Each row of numbers stands for one element and depends on some of the facts below. Use the named rows to name the rest.

Known rows:
sefun: [ -7 -18   5   1  -2  -4   0   2   7   5  -5  -4  -1   6   2  -2  -2   2
  -7   9  -2  -2 -10   2   4   2   2   1]
kliro: [  6  10  -2   4  -3   1  -6  -2  -1   4   6  12  -1  -1   6  -3  -2  -4
   1   3  -2   4   0   3  -5   1 -13  -6]
stovuplal: [-9 -9 -3  2  6 -3  7  3 -2  3  0 -3 -7  1  2  5 -1  1 -8  0 -7 -4 -8 -5
  3 -8  8  7]
plufek: [  6  12  22  -4   1  13   0   3  19   2   5   4   2 -16 -21   2 -22  -2
  -6  -5  12  -7   9   7   0   5 -15  -5]
galur: [  6  -8 -13   2  -7  -4  -9   0  -1   3   5   4   1  -6  -6 -21  11  14
   5 -12  14   4  10  -8 -10   4  -2 -16]
meflu: [-13  -6   6   5   8  -3   7   0   0   1  -5  -6  -6   3   0  -4   4  -5
  -3   0  -3  -3  -5  -2   4  -6   8   4]
plugam: [ -1   4 -12 -23   8   8   5 -30  -2 -10  -6  36  11  13 -11  15   0 -50
  28  25   4  -2   0 -17 -20   0  -1  10]
biva: [-12 -26 -11 -33   9   7  14 -29   6 -11 -11  23  12  21 -19  28  -3 -44
  22  36   1  -9 -10 -20 -13   0  16  13]
skubrakun: [ 17   9  -5   6  -8   1  -1  -4  -7  -5   4   1   4  -3   2   0  -7   4
  15  -6   3  -8   3   8   7  -1   0 -21]
pugram: [ -7  -7  18  12   3   3   4  -4   3   2  -7  -4 -10   7   7  -5   0 -14
   1   6   3   2  -2   4  -1  -2   0   5]
skabrir: [-7 -5 -1  3  6 -5  8  3 -1  0  0 -4 -7  3  0  5 -1 -4  0  0 -7 -4 -6 -2
  4 -9  7  3]
luson: [ -2  16   2   4   9  -5   1   4   1  -3   1   7   4  -4   1 -10  -1  -2
   9  -7  -7  -2   2  -2   3  -3  -5  -3]
flobra: [  1  15 -15   2  -2   5   9   3   0  15   6  17   3 -14   1  10   1  12
 -27   3 -21   2   4 -15  -5   4  -9   7]
pleflorom: [-6 -5  6  3 13 -2 12  4 -2 -9 -1 -8 -9  6  3  3  0 -3  6 -3 -8  0  2 -2
  5  3 13  8]
taplas: [  1  17   4   4  13  -3   5   7  -1  -9   1   3   2  -1   5  -8   1   5
  13 -11 -10   2  10   2   3   8   3   3]
staplubro: [  6  15  -4   4   8  -6   1   4  -4  -8   6   5   3  -3   1  -3  -8   2
  14 -12  -6  -6  -2   7   7  -6  -2 -14]
skapa: [  4 -19  -3   1  -8   1   4  -5  -6   0   0  -8  -7   3  -2   8   3   6
  -6   0   6   0   4  -7  -2   2  11  -3]
plufi: [ -5 -10  11   8  -7   2   5  -7  -2   6 -14 -10  -2   5   0  -2   5  -5
  -6   2   5  -3   1  -4   4  -2  10  -4]
kelo: [ 1 15 -6 -3 10 -4  3  2 -2 -4  3 11  3 -2 -3 -1  2 -1  8 -4 -8  0  2 -5
 -2  0 -1 -1]
pliklen: [-29   6  35  10   9  11  12   0  16  12 -22  -8  -7   0 -14 -19   1 -17
 -11  -3  11  -6   6  -5   5 -10   0  12]

There are 2 kinds of fact about the elements: α, β.
α: points at; β: belongs to class
biva α plugam
brapun α nisor,bupom
briram α mibak,nistor,kliro,tetrin
broke α mibak,gebril,brome,pledri
broklesten α flupogrol,gridrur,nibrus,flekik
detros α sadres,gular,plonas
difluk α roguk,bupom
dostir α sado,sterum,plostis
dradron α vebri,galur,gigram
drastam α godris,drustan
dretrobol α metrum,sezu,sado
drifatrik α sado,flobra
fadanom α gigram,meskimo,brizel
femo α flavek,pledri,goklon
fifer α kledrul,grefota,brizel,plostis,bupom
firor α fledrok,mubrin,goklon,skubrakun,staplubro,plesir
fleplin α viplel,vitu,rivon,riker
flerudril α zoras,flagas,plonas,drustan
flinen α piplin,grefota,votipe,tetrin
flizul α fezos
foplen α flupogrol,fezos,zivek,zegri,niklefim,flekik
getrek α vebri,tibraskim
gisi α brigri,sidres
gitri α grute
grafun α neskiska,grigre,grefota
granin α gridrur,meplim,rila,goklon
grastun α mibak,nisor,lista,metrum
grutas α brigri,plugam
gruvon α dreski
kitrek α kledrul,flobel,lebo,pledri
kleflak α nisor,metrum
klunol α dreski
klupi α fledrok,luson,nibrus,derur
kulifu α neskan,gular
kuner α viplel,plufek
laflom α bolo,neskiska,roguk,nibrus
lorol α dredun,fimon,sterum
meflu α vitu,kludom,zoras,gridrur,rila,tibraskim
nefluk α kalu,nibrus,lozol,plesir
netik α kigrur
nivo α gebril,kigrur,brubri
nutopas α fledrok
pafen α zoras,ploskul,sidres
pelak α skubrakun,plesir
plazil α pledri,skubrakun
pleflorom α kalu,gular,dretrum,taplas
pleso α metrum,sadres,plonas
plidrul α flupogrol,sado
pliklen α rivon
plinir α plesir
plufi α vitu,zivek
pugram α skosuskis,vitu,neskan,derur
rigos α rila
rigros α difler,goklon
rovo α braveska,meplim
saplegim α braveska,toskodros
seban α lista
sedrazir α rusufli,goklon,drepam
sefun α trazi,zivek,tibraskim,kiflil
skabrir α fledrok,tomor,fezos,votipe,goklon
skapa α medomer,grefota
sketri α brukir,dretrum,dreski,drepam
skopam α bolo,bifes,pleman,grute,niklefim
skotro α vebri,grefota,drustan
skuze α meskimo
stebreni α flagas
storo α bolo,dreski,drustan
stovuplal α tomor,rusufli,fimon,kiflil,kliro
tastatom α bolo,toskodros,tetrin
teklor α skubrakun
tropa α flobel,kladres,plufek
trugevim α bifes
truplun α guplu
venoki α fledrok,drepam,kelo
vestofer α fezos,guplu,flekik
viflun α nisor,vebri,fezos,fimon,kliro,drepam
vukek α tomor
vuve α ploskul,votipe
zutrotim α brukir,grigre,brigri,sezu,kelo
[bifes,brapun,brigri,bupom,dreski,fimon,flizul,foplen,kalu,kliro,klupi,kulifu,metrum,pledri,pleman,plinir,plostis,plugam,pugram,rigros,riker,rila,sadres,saplegim,skotro,vebri,viplel] β d
[biva,bolo,brizel,brome,brubri,dostir,drastam,fadanom,fezos,flavek,fleplin,flinen,godris,grafun,granin,grutas,grute,kigrur,kitrek,kludom,kuner,lozol,meplim,neskiska,netik,pafen,pelak,piplin,plazil,plesir,ploskul,plufek,rusufli,sefun,sidres,sketri,skopam,stebreni,tastatom,tibraskim,toskodros,tropa,vuve] β b
[braveska,broklesten,brukir,derur,detros,difluk,dradron,dretrum,drifatrik,fifer,fledrok,flerudril,flobra,getrek,gigram,gisi,goklon,gruvon,gular,guplu,kelo,kiflil,kladres,kledrul,kleflak,lorol,luson,meflu,mibak,nefluk,nibrus,pleflorom,pliklen,rigos,roguk,sedrazir,sezu,skabrir,skosuskis,skuze,staplubro,sterum,storo,stovuplal,taplas,teklor,tetrin,trazi,trugevim,truplun,vestofer,viflun,vitu,votipe,vukek,zegri,zivek,zoras,zutrotim] β a
[briram,broke,difler,dredun,drepam,dretrobol,drustan,femo,firor,flagas,flekik,flobel,flupogrol,galur,gebril,gitri,grastun,grefota,gridrur,grigre,klunol,laflom,lebo,lista,medomer,meskimo,mubrin,neskan,niklefim,nisor,nistor,nivo,nutopas,pleso,plidrul,plonas,plufi,rivon,rovo,sado,seban,skapa,skubrakun,tomor,venoki] β c

Rows to name:
No name comes twice in this set of rows, the named rows included.
[ -6  16   0   1   7  -4   4   3   0  -4  -2   8   5  -2   0 -10   5   1
   7  -4  -5   1   6  -5   0   1  -1   2] -> zoras
[-17 -41 -20   1  11 -15  -7  13   1   1  14  -4 -20  -3 -16 -27  12  19
   6 -20  20   5   3 -12 -17 -13   2  -8] -> skuze
[  8  25  16  -1   8  16   6   4  11  -2  12   3  -5 -23 -25  16 -21  -5
  -5 -19   9  -8  12   2   0  -6 -10  -5] -> kladres
[  6   3   2 -10   1  -7 -12   5   3  -4   0   2  11  -5   0  -3   0   1
  -1   3  -1   6  -5   7  -1   8  -6  -1] -> bolo
[  5  13   9   8  -4   2   1  -6  -1  -2 -10   1   5   1   3 -12   8   5
   7  -4   4   0  15   1   3  10   1  -8] -> neskan
[  4 -11  -7   5 -11  10  11  -6  -4   6   2  -9  -8   4   4  18   0  13
 -14   2  -3   0   6  -8   1   7  11   8] -> seban
[  3  10  -7  -1   7   0  -2   6   2  -1  12   8  -1 -11  -9   2  -5   5
   0 -12   1  -1   4  -3  -3  -4  -9  -3] -> kledrul
[-11 -11  -3 -10  12  -1  14  -7  -2  -7  -5   6  -1  10  -6  12   3 -17
   8  10  -6  -2  -3 -12  -2  -4  15  13] -> gisi
[  1 -21 -23   1  -5  -9 -14   2   0   3  14   6  -6  -9 -14 -31  15  25
   9 -20  26   5  14 -13 -19   0  -8 -22] -> meskimo
[  9   5  -4  -1  -3   0  -8   2   6  -4  11   3   7  -3   0  -2 -13   7
   8   0   0  -5  -2  12   6   1 -10 -12] -> flavek
[ 11   7  12 -25  -3 -14 -27   6  -6  -5  -4  -4  16 -15  -4   9  10  -6
 -15   2   3  12 -13  11  -1   2  -4   8] -> grute
[-12 -22  -9   1  10  -7   1   8   0   0   6  -5 -12   1  -6  -8   7   8
  -1 -11   4   1  -2  -8  -7  -6   5  -1] -> dradron
[  4  11 -11  -4  -8   9  -7   5   9  -1  12  -3   8  -1   2   1 -11  11
   4   2   3  -3   2  13   2   3 -12   8] -> brome

The same elements again, as new rows of numbers:
Named rows:
briram: [ 19  -4   7 -19  11  -9 -15  -9   5  15  -2  -4  -4   4  -2   6 -21  -2
   2  -8   0   6  -7 -16 -17  14]
gigram: [-31 -11  10  -3  27   4  10  -9   0  -9  28  12 -11 -23  -7  -5  20 -20
  -4  25 -18   5  22  -8  25 -17]
bolo: [-15  15  12  27  -6  -3  -4  -8   3  -4   5 -12   5 -10  12  -2   0   5
 -12   5  -5 -15 -16  31   6 -14]
vebri: [-10  -6  14 -11   6   7  35   7 -11  -8  -2  13   2 -19 -13  10  -8  -4
 -12   0  -8  -7  -3  17  18   0]
plazil: [ 22  -9  -9  22 -21 -18 -23 -10   1   4   5  10   0  -1  10   7 -17  -3
  17   5  19  -2  10  20 -15   7]
fadanom: [ 17 -20  22  20   6 -14 -14 -27  14  16  51  21  -6 -31  -9   1  -7 -28
 -11  26   5  11  18  12   0  -2]
kleflak: [  8   2 -10 -10  11  -9  -4  13  18  -6  20   8   9   7  -8   1  15   3
  20   0   1   9  12 -15 -18   6]
rovo: [ -3 -11   4  -2  -4   1 -22   0  15  29 -19  -1 -17   4  10   7 -40 -14
 -15  -3   8  22   2 -25 -12  13]
nutopas: [ 15 -13  -7 -13   3  -8 -16  -7   5  21 -13  -3  -9   2   4   8 -26   1
   3   1   8   4  -1 -15 -19  20]
derur: [-26  -5 -16   3   0  15  10  17  -1 -12 -10  -6   4  12   9  -4  20   3
   1   8   1  -3   6  -9  19  -5]
luson: [-30  -5 -18   2   4   7   8  12   0 -16 -14  -7   0   6  11  -2  14   4
   4   8  -3  -4  11  -4  13  -5]
pledri: [ -4   1   1  -8  -5   1  22   1 -34 -22 -18  19   0 -13   2   8 -13   1
  10  -5  -4 -11   3  23  12   0]
nistor: [ -8  -2   6 -16  14  -4  -1 -21 -12   1 -20 -16  -8  -4   4   2  -7  -1
 -10 -10 -13 -12 -15  -4   6  -3]
dreski: [ -9   3   2  -4   3  10  37  13 -15  -9  -4   2  10 -14  -1   7  -8  14
  -2   8   1  -8 -19  22   8   1]
zutrotim: [  7   6 -13   1   6  -2  -1  18  13   7  12   9  -5   0  -6  -8  19  10
  18   4   5  17  14 -16 -20   6]
storo: [  0   9 -11   2  10   3  -5  23  18   4  24   2   8   6   4  -2   4   3
  18  14   2  17   5 -12 -18   6]
difluk: [  2   5  -7  -1  11 -10 -11  13  17  -3  21  12   6   3  -7   0   9  -6
  20   9  -2  10  15 -13 -15   8]
drustan: [ -4  -2  -1 -15  21   8  10 -15 -13  11  -5 -24   0  -4   6  -3  -5  11
 -13   8  -6 -12 -30  -7   7  -5]
guplu: [-36   7   1  -3  -4  -2   0  18  19 -18 -18   0  -6   9  -5   1  20  -9
 -12 -23 -15   1  19 -10  11  -1]
plufek: [ 22  10   7  21 -28   4 -14 -21 -44  -8  -3  13   1  27  -2 -25  20 -19
   0  16   3 -38   3  26  30  -3]

Name these rows:
No name comes twice in this set of rows, the named rows included.
[ 48   8   0  22 -26  -8 -30 -19 -29   2  11  27   7  28  -8 -20   2 -24
  19  20  13 -26  12  18  -3  13] -> tropa
[ 14  -9   0  -5 -12   3  15  22   1   5  -4  20   6   0  -7  17 -26   2
   5   3  10  11   3   8 -11  20] -> klupi
[-14 -17  20 -19  29  -2   4 -31 -13  12   7  -7 -16 -28  -3  -1  -4 -17
 -25  14 -17  -3  -4 -11  16  -9] -> galur
[  1 -12   4  -1  20  -5  -2   6  20   3  38  19  -3 -12  -7  -2   6 -18
   7  22   0  21  26 -19  -1   2] -> dradron
[ 22   0   9 -24   6 -15 -16  -6  14  19  -1  -2  -1  10 -15   3 -12  -6
  -4 -19  -7  -2  -8 -17 -20  18] -> plidrul
[ 13   9   1 -20   7 -24  -7  16  31 -12  16  10  11  16 -28   3  31  -2
  18 -26 -12  -7  15 -15 -21  13] -> drifatrik
[  3   1  -2  -6  11  -8  -9   9  12  -6  25  16   2   2  -5  -3  11 -11
  20  12  -1   9  20 -16 -12   6] -> fifer
[ -4  -5   3  23 -15   0   8 -13   1   3  -2 -15  -7 -14   6  -4  15  13
 -15  -1   7  -8  -8  23  13 -14] -> ploskul
[ 50  21   0  47 -29   1   2   3 -12  40  -5   6 -65 -45 -23 -38  39  36
   2 -17  19  41   2   9 -37   5] -> biva
[ 41   9  14  15 -14   9 -33 -29 -18 -38  36  -3  16  10  14  12 -35   5
  15 -56  26  68   3  10  -8 -54] -> netik
[ -6  -7 -11   6  -5   6 -10  24  25   4   6  10   0  15   1   4  -1  -6
   4   3   7  24  22 -25  -7   9] -> rigos
[ 27  -2  12   8 -13 -28 -16  -9  28   4  19   9  10   0 -15   4   8  -1
  -2 -17   4 -10   6  19 -14   9] -> dostir
[ 21  -6   2  22 -18  -9 -13  -5  20  16  14   0  -2  -4  -2   1  -4   4
  -3  -1  15   8   2  13 -13   6] -> vuve
[-23   4  12  31 -17   3  -8  -8   9   0 -10 -12  -9 -11  15   4  -9  -3
 -22  -2  -1  -6  -3  25  12 -14] -> toskodros

Now the same elements, written a new way:
Some rows with their names:
grutas: [  8  -7  -5 -14 -18  24 -18  13   3  -1  -1  33  33  15]
nivo: [ -7   6   9  11   5  18 -14  20  19  -5  -2  12 -42  29]
fadanom: [  8 -11  -2  -6 -32  20 -22  23 -12  -2  -7  14   9  37]
nefluk: [-22  -5 -23 -17   9  -7  -6   2   5  -7  25  44  -5 -31]
brapun: [-19 -10  19 -12 -29  28  20 -12  -2  17  -4   0 -13  22]
pliklen: [  5   3   1 -16  10 -27  -8  19 -24  22  -3  34 -26 -12]
teklor: [ -7  30 -27  -6   8  -2   5   7  -8  -4  13  26 -20 -23]
meflu: [ -7 -29  -6 -27   8 -46 -17  23 -15  13  21  36 -20   0]
drustan: [ 49  17  51  -4  15  -1   7  14  28  12 -43 -10  18 -17]
fledrok: [ 29  58 -22 -14   9 -28  28  -7  11   7 -10   4  16 -54]
mubrin: [ 14  42 -13  18  24  -6  10   9  53  -3 -11   0  -1  -7]
drepam: [ 37  37  12   8   7  -4  21  -7  48  -4 -26 -26  16 -21]
flupogrol: [ 45  13  19   5  15 -31  14   6  34  15 -33 -27  11  -8]
nistor: [ 33  26  23   8   0   2   7  12  24  -3 -21 -28 -11   6]
dreski: [ 16  25  30 -19  -5  16  36 -22  21  41 -37   1  37 -32]
fezos: [ 51  28 -23  -7 -26 -30  18   0  11  17 -27 -24  53   7]
flobra: [ 27  23   8 -21  -8  -6  10  11 -20   6 -14   5  -8 -32]
godris: [ 38  11   9 -16 -16  16  -6  16  -2  19 -28  20  44   8]
vitu: [ 46  25   4 -17  19 -57   6  16 -22  46 -31  16  -4 -30]
rila: [ 18  18   6  -3   3 -25  32  -9  10  67 -34   0  11  -5]

Which element is each row?
No name comes twice in this set of rows, the named rows included.
[ 37  19  -5 -11 -26  11  -1  12  -4   9 -23  -1  35  10] -> piplin
[-27 -33   4 -15   4 -13   8  -6  13  49  -4  44  -7  19] -> pugram
[-33   3 -23   0  -5  -3  27 -15  19  27   6  14 -10  16] -> rigros
[ 36  30   2 -20   1 -21   9   2 -14  14 -14   5   2 -34] -> braveska
[ 33  66 -16  20  24   0  14   6  50  13 -26  -4  -1 -11] -> skubrakun
[  1 -12  16 -30   7   3 -14  15 -12   0  14  47 -10 -27] -> detros
[ 37  22   5 -12 -20  16   1   6   7  11 -27   9  51  -4] -> neskiska
[ 22  21  25 -14 -21  -1  43 -14   0  45 -42 -28  13  -2] -> vebri
[  1 -22 -13  -7  -5 -16 -34  37 -10  33  -1  47   3  45] -> fleplin
[ -6  10 -26   7 -23  33 -22  33 -15   5  -1  29 -10  47] -> kitrek
[ 24  24   3 -20  16 -34   2  13 -10  29 -15  30  -3 -32] -> skosuskis
[-30   2 -28  20  21  -6  -6  10  53 -25  28  21 -17  18] -> firor
[ -1  28   6 -10   7  12  33 -15  31  48 -26  25  24 -24] -> kalu

